Below is a small trained network, with its code and all its weights. Each question gives an input and a class and asks what happens when units are switched off, that is, made to give their printed mean instead of their output.

import numpy as np


def w(rows, s, z=0):
    codes = np.array(rows[::2]) - 128.0
    scale = np.full(codes.shape[1], s)
    scale[-1] = z or s
    return codes * scale


def f(y):
    return np.maximum(y, 0)


def log_softmax(a):
    a = a - a.max(-1, keepdims=True)
    return a - np.log(np.exp(a).sum(-1, keepdims=True))


def net(x, mask):
    res = np.array(x, float).reshape(1, 6) / 4 @ E
    y = f(res @ A[0][:, :-1].T + A[0][:, -1])
    res = res + np.where(mask, y, B[0][:, -1]) @ B[0][:, :-1]
    return log_softmax(res[-1] @ U[:, :-1].T + U[:, -1])


A, B = {}, {}
E = w([
[138,71,154,119],'x0',
[2,77,74,246],'x1',
[138,115,137,133],'x2',
[108,132,130,114],'x3',
[97,161,243,233],'x4',
[101,147,130,113],'x5',
],0.0069)
A[0] = w([
[183,184,223,54,129],'N0',
[112,229,255,222,104],'N1',
[182,92,163,127,1],'N2',
[156,157,166,105,59],'N3',
[136,155,47,115,137],'N4',
[52,49,119,177,78],'N5',
[162,109,153,39,41],'N6',
],0.0098,0.0031)
B[0] = w([
[89,199,35,255,254],'N0',
[181,26,237,52,251],'N1',
[62,168,91,84,149],'N2',
[32,145,70,169,167],'N3',
[174,144,198,8,173],'N4',
[100,189,193,227,193],'N5',
[137,222,222,167,198],'N6',
],0.0068,0.008)
U = w([
[34,254,97,239,100],'0',
[124,147,101,157,254],'1',
[168,136,178,75,112],'2',
[81,176,119,134,103],'3',
[137,127,86,172,112],'4',
],0.0063,0.0023)

Each question gives the input, the list of numbers given to net, and the class t.
The units are the neurons (one row each of A and B). Each row of codes is followed by its name. A weight is (code - 128) times the scale printed after its matrix; where a second scale follows, it is the last column's (A, B and U).
mask holds one flag per neuron, in row order. A switched-off neuron (its flag False) gives its mean, the last column of its row in B, instead of its output. The means were averaged over made-up inputs and are rounded, as every weight is.
A unit's drop is (log p(t) with every unit on - log p(t) with that unit switched off) / (log p(t) with every unit on - log p(t) with every unit switched off).
The circuit of an input: a set's keep is (log p(t) with only the set's units on - log p(t) with every unit switched off) / (log p(t) with every unit on - log p(t) with every unit switched off). Starting from all 7 units, units are removed one at a time, each time the one whose removal leaves the highest keep (on an exact tie, the one counted first), for as long as the keep stays at least 0.8.
units of the circuit, in order: the units of the circuit, biggest drop first
unit that matters most: the unit with the biggest drop
top k neurons: the k neurons with the biggest drops, biggest first
drop of u: that unit's drop, to one decimal
input [-1,-7,7,7,6,-4], class 0: top 3 neurons	N0, N3, N4
input [2,-4,-1,-1,-2,-2], class 0: unit that matters most	N1
input [-8,3,-3,-8,3,8], class 1: top 2 neurons	N1, N0
input [3,-8,-2,-5,-7,-1], class 0: units of the circuit, in order	N0, N1
input [2,-5,-5,3,-1,-3], class 0: top 2 neurons	N1, N0
input [-6,5,-2,4,-6,-8], class 2: top 3 neurons	N0, N4, N3
input [3,0,0,-1,7,4], class 2: top 2 neurons	N1, N0
input [-3,-8,-7,8,-1,-8], class 0: top 2 neurons	N0, N1
input [2,-7,-5,-3,6,-8], class 0: top 4 neurons	N0, N3, N4, N2
input [3,0,-3,-3,7,2], class 2: drop of N1	0.6
input [2,0,-4,0,6,0], class 2: drop of N0	0.2
input [-5,5,4,1,8,-7], class 2: drop of N3	0.0
input [6,-7,-6,-2,6,7], class 0: drop of N6	0.1
